Below are the code and all the weights of a small trained network. Each question names an input and a target symbol and asks about switching units off, where a switched-off unit gives its printed mean instead of its output.

import numpy as np


def w(rows, s, z=0):
    codes = np.array(rows[::2]) - 128.0
    scale = np.full(codes.shape[1], s)
    scale[-1] = z or s
    return codes * scale


def f(y):
    return np.maximum(y, 0)


def softmax(a):
    e = np.exp(a - a.max(-1, keepdims=True))
    return e / e.sum(-1, keepdims=True)


def log_softmax(a):
    a = a - a.max(-1, keepdims=True)
    return a - np.log(np.exp(a).sum(-1, keepdims=True))


def net(x, mask):
    ids = ['ΓΛΞΦδεηθμσ'.index(c) for c in x.split()]
    T = len(ids)
    res = E[ids] + P[:T]
    r = res
    for j in range(3):
        rows = slice(4 * j, 4 * j + 4)
        q, k, v = (r @ M[0][rows].T for M in (Q, K, V))
        z = softmax(np.where(np.tri(T) > 0, q @ k.T / 4**0.5, -1e9)) @ v
        o = O[0][rows]
        res = res + np.where(mask[j], z, o[:, -1]) @ o[:, :-1]
    y = f(res @ A[0][:, :-1].T + A[0][:, -1])
    res = res + np.where(mask[3:15], y, B[0][:, -1]) @ B[0][:, :-1]
    return log_softmax(res[-1] @ U[:, :-1].T + U[:, -1])


Q, K, V, O, A, B = {}, {}, {}, {}, {}, {}
E = w([
[7,125,161,145],'Γ',
[162,80,105,129],'Λ',
[158,166,75,123],'Ξ',
[107,199,137,19],'Φ',
[154,119,139,90],'δ',
[175,99,99,107],'ε',
[115,68,137,123],'η',
[100,159,146,102],'θ',
[124,99,137,107],'μ',
[130,177,117,107],'σ',
],0.017)
P = w([
[149,57,149,85],'0',
[35,105,2,103],'1',
[86,145,179,131],'2',
[92,171,108,71],'3',
[21,90,22,83],'4',
[95,98,211,115],'5',
],0.019)
Q[0] = w([
[146,148,148,186],'head 0',
[147,143,198,132],'head 0',
[185,180,187,187],'head 0',
[103,150,111,139],'head 0',
[80,130,133,54],'head 1',
[98,117,93,8],'head 1',
[68,166,95,85],'head 1',
[173,131,107,60],'head 1',
[170,91,80,149],'head 2',
[114,48,100,97],'head 2',
[160,135,179,1],'head 2',
[80,62,147,123],'head 2',
],0.014)
K[0] = w([
[116,145,87,205],'head 0',
[33,163,115,110],'head 0',
[76,242,50,210],'head 0',
[154,106,91,137],'head 0',
[119,59,220,109],'head 1',
[137,58,166,46],'head 1',
[210,115,168,112],'head 1',
[138,50,97,83],'head 1',
[209,88,115,169],'head 2',
[105,71,80,60],'head 2',
[129,134,227,11],'head 2',
[55,103,135,100],'head 2',
],0.012)
V[0] = w([
[193,117,63,150],'head 0',
[79,219,3,136],'head 0',
[99,84,115,203],'head 0',
[168,145,77,55],'head 0',
[126,71,171,87],'head 1',
[126,186,172,55],'head 1',
[71,148,70,129],'head 1',
[83,111,227,165],'head 1',
[142,118,170,100],'head 2',
[127,130,146,200],'head 2',
[141,88,65,144],'head 2',
[164,97,84,121],'head 2',
],0.016)
O[0] = w([
[155,22,86,54,110],'head 0',
[79,59,161,180,14],'head 0',
[147,102,235,68,114],'head 0',
[183,43,7,193,171],'head 0',
[176,118,170,166,253],'head 1',
[87,149,97,236,126],'head 1',
[71,90,177,65,89],'head 1',
[103,216,208,163,139],'head 1',
[133,118,156,183,114],'head 2',
[154,103,180,94,44],'head 2',
[110,180,118,104,172],'head 2',
[74,181,112,122,149],'head 2',
],0.011,0.015)
A[0] = w([
[95,178,128,102,175],'neuron 0',
[164,127,99,93,213],'neuron 1',
[63,145,100,138,2],'neuron 2',
[7,127,112,152,188],'neuron 3',
[190,92,180,64,103],'neuron 4',
[111,130,79,101,125],'neuron 5',
[98,92,69,70,86],'neuron 6',
[189,167,175,42,19],'neuron 7',
[168,65,84,150,132],'neuron 8',
[143,126,98,108,252],'neuron 9',
[97,120,226,155,121],'neuron 10',
[36,84,72,59,142],'neuron 11',
],0.013,0.012)
B[0] = w([
[145,67,142,171,199],'neuron 0',
[84,92,202,92,250],'neuron 1',
[103,170,183,106,150],'neuron 2',
[173,157,180,98,198],'neuron 3',
[90,182,88,131,154],'neuron 4',
[60,154,118,106,217],'neuron 5',
[245,93,100,206,214],'neuron 6',
[170,196,69,112,179],'neuron 7',
[74,193,117,139,224],'neuron 8',
[99,46,197,123,247],'neuron 9',
[125,120,44,70,207],'neuron 10',
[170,163,112,137,203],'neuron 11',
],0.012,0.023)
U = w([
[57,138,66,157,102],'Γ',
[180,187,18,163,45],'Λ',
[81,64,183,152,166],'Ξ',
[170,169,133,229,204],'Φ',
[111,116,1,162,92],'δ',
[69,157,177,163,133],'ε',
[236,91,191,146,210],'η',
[198,192,124,142,54],'θ',
[106,154,91,74,184],'μ',
[97,190,38,167,2],'σ',
],0.0096,0.0075)

Each question gives the input, a string of symbols that net reads in full, and the target symbol t.
The units are the heads (4 rows each of Q, K, V and O) and the neurons (one row each of A and B). Each row of codes is followed by its name. A weight is (code - 128) times the scale printed after its matrix; where a second scale follows, it is the last column's (O, A, B and U).
mask holds one flag per unit, heads first, then neurons. A switched-off unit (its flag False) gives its mean, the last column of its rows in O or B, instead of its output. The means were averaged over made-up inputs and are rounded, as every weight is.
A unit's drop is (log p(t) with every unit on - log p(t) with that unit switched off) / (log p(t) with every unit on - log p(t) with every unit switched off).
The circuit of an input: a set's keep is (log p(t) with only the set's units on - log p(t) with every unit switched off) / (log p(t) with every unit on - log p(t) with every unit switched off). Starting from the 12 units with the biggest drops (on a tie, the unit counted first), units are removed one at a time, each time the one whose removal leaves the highest keep (on an exact tie, the one counted first), for as long as the keep stays at least 0.8.
circuit, biggest first: the units of the circuit, biggest drop first
k most important neurons: the k neurons with the biggest drops, biggest first
which heads matter: for each layer, one digit per head in row order, 1 if its drop is at least 0.15 and else 0, layers parted by /
input Λ ε Γ ε θ θ, target μ: which heads matter => 110
input ε θ Λ μ, target Ξ: which heads matter => 000
input Γ Λ ε, target μ: 3 most important neurons => [neuron 6; neuron 10; neuron 11]
input Λ θ Γ ε ε Λ, target μ: circuit, biggest first => [neuron 10; head 0; head 1]
input Φ Λ Γ Λ η, target σ: circuit, biggest first => [head 0; neuron 8; neuron 2]
input Λ ε Φ ε δ, target η: which heads matter => 101
input θ Λ σ θ θ, target ε: circuit, biggest first => [neuron 6; head 1; neuron 10]
input Ξ Λ Λ Λ, target δ: circuit, biggest first => [head 0]
input θ Λ μ θ η, target ε: 2 most important neurons => [neuron 6; neuron 2]
input Λ δ Φ θ μ σ, target Φ: which heads matter => 010
input μ ε η θ, target η: which heads matter => 101
input Γ Γ μ Γ ε μ, target μ: 2 most important neurons => [neuron 10; neuron 6]
input δ θ μ Λ, target ε: circuit, biggest first => [neuron 10; neuron 6]
input η ε ε δ, target θ: 4 most important neurons => [neuron 7; neuron 6; neuron 10; neuron 4]
input Λ Λ Λ δ Γ, target η: which heads matter => 000
input ε θ Φ Λ, target Ξ: circuit, biggest first => [neuron 1; neuron 9; neuron 7; head 0]
input θ ε Λ Γ, target Φ: 2 most important neurons => [neuron 1; neuron 10]
input Φ Λ ε θ ε, target σ: which heads matter => 110
input θ ε θ ε, target Φ: circuit, biggest first => [head 1; neuron 10]
input Φ Λ μ Λ, target σ: 4 most important neurons => [neuron 8; neuron 6; neuron 1; neuron 0]
input Λ θ Λ, target η: 3 most important neurons => [neuron 3; neuron 8; neuron 5]
input Φ η θ θ Λ ε, target Φ: circuit, biggest first => [head 0]
input δ Λ θ θ, target ε: circuit, biggest first => [neuron 6; neuron 10]
input Γ Λ Γ Γ, target Λ: which heads matter => 101
input Λ δ θ Λ ε, target η: which heads matter => 101
input σ ε Λ ε, target Γ: which heads matter => 110
input Ξ δ η Λ Λ, target Λ: 2 most important neurons => [neuron 6; neuron 11]
input η σ Γ Φ, target θ: which heads matter => 110
input θ θ θ, target δ: circuit, biggest first => [neuron 10; neuron 1; head 0]
input Ξ ε Λ Λ θ, target Λ: 4 most important neurons => [neuron 6; neuron 11; neuron 8; neuron 5]
